In the rows, 128 means zero.
Facts:
<1048>	χ	<78>; <1048>	χ	<1203>; <1097>	χ	<1205>; <1097>	χ	<347>; <1097>	χ	<876>; <1211>	χ	<1205>
<1211>	χ	<1208>; <1211>	χ	<1361>; <1213>	χ	<1216>; <1213>	χ	<739>; <1213>	χ	<656>; <1213>	χ	<1254>
<1213>	χ	<829>; <1295>	χ	<1179>; <1295>	χ	<1300>; <12>	χ	<774>; <12>	χ	<366>; <12>	χ	<547>
<12>	χ	<1021>; <12>	χ	<1327>; <12>	χ	<452>; <12>	χ	<1392>; <144>	χ	<35>; <144>	χ	<234>
<144>	χ	<792>; <144>	χ	<378>; <169>	χ	<1403>; <169>	χ	<1195>; <169>	χ	<143>; <169>	χ	<514>
<169>	χ	<993>; <177>	χ	<1218>; <177>	χ	<1025>; <177>	χ	<815>; <177>	χ	<1300>; <202>	χ	<1263>
<202>	χ	<1403>; <202>	χ	<1298>; <202>	χ	<697>; <202>	χ	<412>; <247>	χ	<234>; <266>	χ	<1370>
<266>	χ	<547>; <266>	χ	<849>; <266>	χ	<1203>; <275>	χ	<1402>; <275>	χ	<1011>; <298>	χ	<98>
<386>	χ	<34>; <386>	χ	<1327>; <386>	χ	<1392>; <386>	χ	<898>; <386>	χ	<1351>; <39>	χ	<993>
<403>	χ	<1379>; <403>	χ	<1116>; <403>	χ	<815>; <407>	χ	<859>; <407>	χ	<143>; <407>	χ	<514>
<407>	χ	<237>; <410>	χ	<1153>; <410>	χ	<347>; <410>	χ	<1049>; <410>	χ	<803>; <426>	χ	<353>
<426>	χ	<1142>; <426>	χ	<531>; <426>	χ	<500>; <443>	χ	<1392>; <443>	χ	<1457>; <443>	χ	<849>
<443>	χ	<347>; <459>	χ	<1034>; <459>	χ	<802>; <459>	χ	<1163>; <463>	χ	<859>; <463>	χ	<423>
<463>	χ	<1327>; <463>	χ	<1467>; <52>	χ	<1195>; <52>	χ	<1142>; <52>	χ	<209>; <52>	χ	<815>
<52>	χ	<1392>; <530>	χ	<98>; <530>	χ	<1374>; <530>	χ	<1361>; <530>	χ	<1245>; <562>	χ	<353>
<562>	χ	<1403>; <562>	χ	<1370>; <562>	χ	<583>; <582>	χ	<1208>; <582>	χ	<619>; <582>	χ	<237>
<582>	χ	<347>; <63>	χ	<1226>; <63>	χ	<1208>; <63>	χ	<35>; <63>	χ	<554>; <63>	χ	<1153>
<63>	χ	<237>; <63>	χ	<876>; <63>	χ	<930>; <68>	χ	<209>; <68>	χ	<348>; <702>	χ	<1402>
<702>	χ	<400>; <702>	χ	<537>; <799>	χ	<98>; <799>	χ	<857>; <799>	χ	<209>; <799>	χ	<234>
<799>	χ	<594>; <799>	χ	<1011>; <805>	χ	<1195>; <805>	χ	<583>; <805>	χ	<234>; <805>	χ	<190>
<805>	χ	<1467>; <817>	χ	<456>; <817>	χ	<646>; <817>	χ	<849>; <831>	χ	<1298>; <831>	χ	<1025>
<831>	χ	<190>; <831>	χ	<898>; <831>	χ	<347>; <905>	χ	<1226>; <905>	χ	<423>; <905>	χ	<1087>
<905>	χ	<534>; <905>	χ	<697>; <905>	χ	<803>; <1034>	φ	<311>; <1048>	φ	<1049>; <1049>	φ	<395>
<1087>	φ	<171>; <1173>	φ	<98>; <1179>	φ	<52>; <1195>	φ	<435>; <1211>	φ	<410>; <1216>	φ	<785>
<1251>	φ	<530>; <125>	φ	<799>; <1263>	φ	<672>; <1289>	φ	<143>; <1295>	φ	<1385>; <1298>	φ	<1402>
<12>	φ	<237>; <1327>	φ	<1370>; <1337>	φ	<1379>; <1351>	φ	<514>; <1356>	φ	<815>; <1362>	φ	<876>
<1370>	φ	<190>; <1379>	φ	<531>; <1385>	φ	<998>; <1390>	φ	<412>; <1392>	φ	<1239>; <1402>	φ	<456>
<1405>	φ	<1295>; <1467>	φ	<1048>; <171>	φ	<1173>; <190>	φ	<35>; <202>	φ	<537>; <237>	φ	<849>
<247>	φ	<697>; <298>	φ	<1034>; <34>	φ	<1021>; <366>	φ	<1218>; <395>	φ	<1362>; <39>	φ	<1087>
<400>	φ	<275>; <407>	φ	<78>; <412>	φ	<803>; <426>	φ	<1337>; <435>	φ	<443>; <456>	φ	<298>
<459>	φ	<831>; <463>	φ	<459>; <500>	φ	<829>; <514>	φ	<1356>; <52>	φ	<378>; <530>	φ	<1457>
<537>	φ	<247>; <583>	φ	<1390>; <594>	φ	<898>; <646>	φ	<1263>; <672>	φ	<202>; <697>	φ	<1289>
<785>	φ	<1392>; <78>	φ	<1405>; <803>	φ	<646>; <815>	φ	<1195>; <831>	φ	<39>; <849>	φ	<1216>
<876>	φ	<528>; <898>	φ	<1179>; <98>	φ	<34>; <998>	φ	<125>; <1011>	Θ	a; <1021>	Θ	c
<1025>	Θ	a; <1034>	Θ	b; <1048>	Θ	a; <1049>	Θ	a; <1087>	Θ	c; <1097>	Θ	b
<1116>	Θ	a; <1142>	Θ	b; <1153>	Θ	a; <1163>	Θ	a; <1173>	Θ	c; <1179>	Θ	c
<1195>	Θ	c; <1203>	Θ	a; <1205>	Θ	a; <1208>	Θ	a; <1211>	Θ	b; <1213>	Θ	a
<1216>	Θ	b; <1218>	Θ	b; <1226>	Θ	a; <1239>	Θ	a; <1245>	Θ	a; <1251>	Θ	a
<1254>	Θ	b; <125>	Θ	b; <1263>	Θ	a; <1289>	Θ	c; <1295>	Θ	a; <1298>	Θ	b
<12>	Θ	b; <1300>	Θ	a; <1327>	Θ	b; <1337>	Θ	a; <1351>	Θ	b; <1356>	Θ	a
<1361>	Θ	c; <1362>	Θ	a; <1370>	Θ	b; <1374>	Θ	a; <1379>	Θ	a; <1385>	Θ	b
<1390>	Θ	b; <1392>	Θ	a; <1402>	Θ	c; <1403>	Θ	a; <1405>	Θ	a; <143>	Θ	a
<1442>	Θ	a; <144>	Θ	c; <1457>	Θ	c; <1467>	Θ	a; <169>	Θ	a; <171>	Θ	a
<177>	Θ	a; <190>	Θ	a; <202>	Θ	b; <209>	Θ	c; <234>	Θ	a; <237>	Θ	b
<247>	Θ	b; <266>	Θ	b; <275>	Θ	a; <298>	Θ	b; <311>	Θ	b; <347>	Θ	c
<348>	Θ	c; <34>	Θ	a; <353>	Θ	a; <35>	Θ	a; <366>	Θ	a; <378>	Θ	b
<386>	Θ	b; <395>	Θ	a; <39>	Θ	c; <400>	Θ	b; <403>	Θ	a; <407>	Θ	c
<410>	Θ	a; <412>	Θ	a; <423>	Θ	a; <426>	Θ	a; <435>	Θ	a; <443>	Θ	a
<452>	Θ	a; <456>	Θ	b; <459>	Θ	a; <463>	Θ	a; <500>	Θ	a; <514>	Θ	b
<528>	Θ	b; <52>	Θ	a; <530>	Θ	a; <531>	Θ	a; <534>	Θ	a; <537>	Θ	a
<547>	Θ	a; <554>	Θ	a; <562>	Θ	b; <582>	Θ	a; <583>	Θ	b; <594>	Θ	a
<619>	Θ	a; <63>	Θ	a; <646>	Θ	b; <656>	Θ	b; <672>	Θ	a; <680>	Θ	b
<68>	Θ	a; <697>	Θ	c; <702>	Θ	b; <739>	Θ	b; <774>	Θ	a; <785>	Θ	b
<78>	Θ	a; <792>	Θ	b; <799>	Θ	b; <802>	Θ	a; <803>	Θ	b; <805>	Θ	b
<815>	Θ	a; <817>	Θ	c; <829>	Θ	a; <831>	Θ	a; <849>	Θ	a; <857>	Θ	a
<859>	Θ	a; <870>	Θ	c; <876>	Θ	c; <898>	Θ	b; <905>	Θ	a; <930>	Θ	b
<98>	Θ	a; <993>	Θ	a; <998>	Θ	c

Known rows:
[158 215  68 165 112 134 218  91 135 102 141 112 207 136 107 151 110 134
 189 151 138 129 116 127 169 131 117  54 147  94 107] -> <144>
[135 145 104  63 123 112 123 169 119 123 139 151 144 105 108  97 123 155
 133 152 129 159 133 142 140 145 108 189 117 130 123] -> <1218>
[131 109 162 145 145 135 105 104 135 142 134 132 109 142 150 136 129 119
 119 117 127 129 125 110 118 124 153 109 132 137 138] -> <534>
[124 147  86 135 102  97 159 164 112 111 113 121  93  80  93 107 132 156
 115 189 151 130 140 146 155 141 128 182 109 132 125] -> <562>
[124 100 150 158 135 127 116 112 136 139 127 121 111 145 143 142 130 118
 115 121 139 122 127 117 114 120 147 105 131 128 140] -> <1213>
[136 108 154 141 146 130 100 103 128 139 133 129 113 148 152 133 132 122
 122 113 121 122 124 113 109 119 146 103 129 137 136] -> <619>
[133 170 109 127 131 206 164 119 118 100 122 119 210 101  85 153 121 119
 176 105  79 136 134 131 151 122 104 124 122 112 119] -> <1457>
[128 110 164 142 145 135 108 110 136 144 134 132 110 142 147 138 129 116
 118 112 128 132 126 113 117 124 149 111 136 131 140] -> <802>
[134 110 148 154 141 128 108 103 141 141 131 130 117 145 146 141 121 127
 124 125 136 127 114 110 122 119 158 102 130 129 140] -> <190>
[117  99 159 150 139 140  97 115 150 143 122 132 122 141 139 143 121 121
 117 110 139 124 120 119 122 118 151 113 125 121 137] -> <547>
[131 100 158 131 143 124 121 116 146 147 137 132 121 152 146 143 134 111
 112 116 148 131 130 116 113 128 136 100 149 124 143] -> <1011>
[126 164 101 107 119 106 142 147  93 112 140 136  87  91 112  86 134 149
 120 160 115 142 139 145 150 152 115 186 129 150 123] -> <514>
[ 72 138  76 118  83 102 121 178 147 115 112 136 121 105 115  98 105 151
 118 133 149 113 106 167 166 133 105 181 109 109 105] -> <12>
[118  95 165 143 142 137 104 116 143 141 126 126 111 137 138 143 129 113
 109 114 138 126 126 118 114 125 146 115 133 129 140] -> <1300>
[100 170  94  86 109 101 118 152 120 117 141 154 111 115 128  78 117 143
 126 132 122 136 113 155 158 146 105 181 136 130 111] -> <1351>
[ 99  89 146 158 130 144  92 114 154 138 120 129 127 140 142 143 114 120
 117 102 137 113 104 122 125 110 147 112 117 119 136] -> <849>
[168 118  54  41 109  47 177 193 159 132 155 129 199 127  81 121 132 151
 118 203 215 160 151 137 115 156  71 137 158 100 144] -> <799>

Rows:
No name comes twice in this set of rows, the named rows included.
[103  86 142 166 123 132 115 117 148 136 121 118 106 139 145 145 124 116
 107 116 150 103 114 125 123 117 144 104 126 120 136]	<1048>
[142 173  98 126 139 198 162 107  97  91 131 114 202 115  90 142 123 117
 177 106  64 125 135 131 139 122  97 111 123 124 119]	<876>
[148  94 153 129 157 144 100 114 139 142 132 131 137 131 129 148 126 126
 120 126 131 144 131 102 107 119 153 115 126 130 153]	<1239>
[133 165 112 123 140 188 184 119 103 100 136 110 187 118  98 145 140  95
 164  98  72 127 148 138 133 131  78 114 148 123 119]	<1361>
[129 105  77  41 104  60 174 195 125 128 150 123 145 130 103 102 150 114
  99 154 164 137 161 157 102 156  42 161 167 124 130]	<298>
[122  43 137  93 122 122 157 144 152 156 196  95  91 139 157 159 113  96
  96 116 120 166 138 114  97 120  85  87 174 138 171]	<98>
[155 113 147 129 150 126 110 101 138 143 143 134 129 150 142 140 122 133
 129 130 132 138 121 102 111 117 153  96 128 129 141]	<35>
[142 169 108 133 143 206 160 115 114  96 131 121 209  98  74 150 126 113
 168 115  83 142 144 131 146 132 106 118 131 116 131]	<998>
[107  86 154 156 132 143 111 127 150 142 126 122 114 130 131 149 126 108
 103 117 147 124 130 122 120 124 143 117 133 121 148]	<815>
[116  77 141 127 126 153 119 124 153 146 182 108  87 115 161 157  82 134
 117 113 102 167 106 107 134 100 139 105 129 143 162]	<34>

The same nodes again, as new rows of numbers:
Known rows:
[135 163 134  89 146 119  99 125 174 127  96 104 137  75 123 116 142 120
  99 158 110 131 157 117 167 115 192 110 132 137 151] -> <171>
[148 149 151  77 113 123 124 121 166 165  94 124 107  90 130 112 135  95
 111 147 127 105 142 129 136  99 146 128 123 140 156] -> <815>
[128  93 114 184  92 130 170  79 124 103 160 162  70 140 174 116 138  95
 144 133 154 173 114 110 101 192  75  83 140 128 100] -> <785>
[121 153 125  62 130 101 156 155 206 137 156 123 174 102 136 105 124 122
 105 153 111  95 144 146 123  92 130 200  94 113 122] -> <530>
[128  82 109 188 100 124 163 102 109  86 158 159  88 133 170 131 135 109
 140 139 147 173 127 109  97 186  88  75 143 132 103] -> <1370>
[125  85 108 193 108 129 167  92 114  91 162 159  86 134 173 130 137 109
 138 134 145 176 124 113  98 186  85  82 142 130 102] -> <1034>
[106 143  92  85 108 173 126 123  55 122 152 114  95 132  60 167 126 193
 117  27 177 113  63  95  95  91 118 157 160 147 119] -> <1195>
[143 154 148  94 144 124 115 134 153 155  96 119 127  80 131 117 135 116
 104 144 106 117 150 122 138 103 154 120 126 144 154] -> <1251>
[144 151 146  91 138 122 116 131 157 152  97 120 127  76 130 121 134 114
 105 145 109 115 150 125 135 100 156 120 124 145 154] -> <1379>
[147 151 146  84 143 117 115 147 148 157  96 130 131  61 132 120 129 125
  98 135 101 118 139 123 137 105 151 113 129 155 154] -> <412>
[141 156 152  85 129 125 117 115 162 171  95 120 110  89 131 103 136 104
 110 140 121 116 142 123 134 102 143 121 125 140 154] -> <1356>
[128 107 117 213 112 136 154 103  82  78 164 170  90 115 168 132 138 106
 146 160 130 162 155  80  78 187  66  89 124 146  83] -> <1385>
[125  75 111 213 110 130 159  93 106  92 159 158  90 154 163 146 130 105
 159 136 152 168 124 143 120 191  93  87 138 121  93] -> <1142>
[112  72 105 183  93 107 166 121 130  82 190 157 134 192 161 123 114 111
 166 148 155 150 121 144 109 185  73 135 119  91  77] -> <702>
[103 138  83 119 126 178 141 123  55 110 153 110 114 146  53 198 128 205
 130  27 161 111  71 139 123  97 133 176 145 143 119] -> <348>
[140 146 149 116 148 125 110 123 148 159  95 117 130  97 119 131 128 114
 124 142 115 111 149 156 153 106 161 125 120 132 146] -> <1116>
[102 140  85 123 123 180 140 123  49 110 140 108 114 164  50 192 132 205
 134  32 151 109  68 132 128 100 131 171 144 144 132] -> <1457>

Rows:
No name comes twice in this set of rows, the named rows included.
[124 157 151  97 131 104 102 159 158 158  95 107 189 192 115  76 122 126
 145 162  89 102 133 126 157 114 135 166  99 102 154]	<410>
[134  81 114 190  97 131 163 105 111  82 148 161  88 148 173 134 137 105
 143 141 143 171 128 106 106 187  90  79 143 131 107]	<1327>
[150 152 153  80 106 129 128 122 161 164  79 124 110 110 129 106 141  97
 116 152 111 107 143 121 144 105 146 126 119 139 169]	<849>
[129 141 143  87 132 107 118 159 177 147 134 119 174 138 123 113 113 114
 127 152 124  92 142 158 144  97 143 182 102  99 125]	<275>
[125 140 144 106 155  96  82 126 129 169 106 111 139  75 104 118 107 124
 127 143 126 117 152 149 131 104 155 107 130 128 130]	<993>
[134  86 110 182 110 122 177 114 111  91 156 177  99 127 177 126 137 123
 132 123 123 179 105 111 110 197  77  78 141 145 104]	<803>
[143 162 150 103 142 124 109 136 136 148  98 124 129  65 127 122 135 113
 109 161 101 107 169 107 120 101 144 126 115 154 146]	<78>
[ 75 143  76  69 110 121  98 159  39 110 177 100 169 157  37 136  98 223
 132  54 158 104  75  79  71  90  98 181 145 129  99]	<407>
[145 146 157  99 157 131  98 144 147 158  95 112 131  92 140 118 135 117
 100 138 112 122 150 115 129  98 161 111 134 141 157]	<1467>
[112  61 114 178  93  94 126 129 102  88 180 154 137 193 150 114  99 111
 172 150 170 152 122 128  99 184  76 106 136  89  74]	<562>
[108 144  81  94 122 172 147 138  55 105 150 118 113 119  59 184 132 212
 108  24 146 116  66 107 108  97 124 164 151 161 127]	<1289>
[107 143  79  88 119 164 145 143  50 106 153 121 120 112  59 183 127 220
 107  23 144 117  60 106 107  97 118 158 155 166 126]	<697>
[101 140  81 122 122 176 135 122  55 107 147 107 114 152  48 196 129 205
 133  33 157 111  73 134 129  99 137 167 148 141 124]	<1021>
[132  85 109 187 109 129 172 105 114  89 162 168  91 124 178 132 137 116
 134 129 136 176 116 112 103 190  84  81 142 138 102]	<1390>

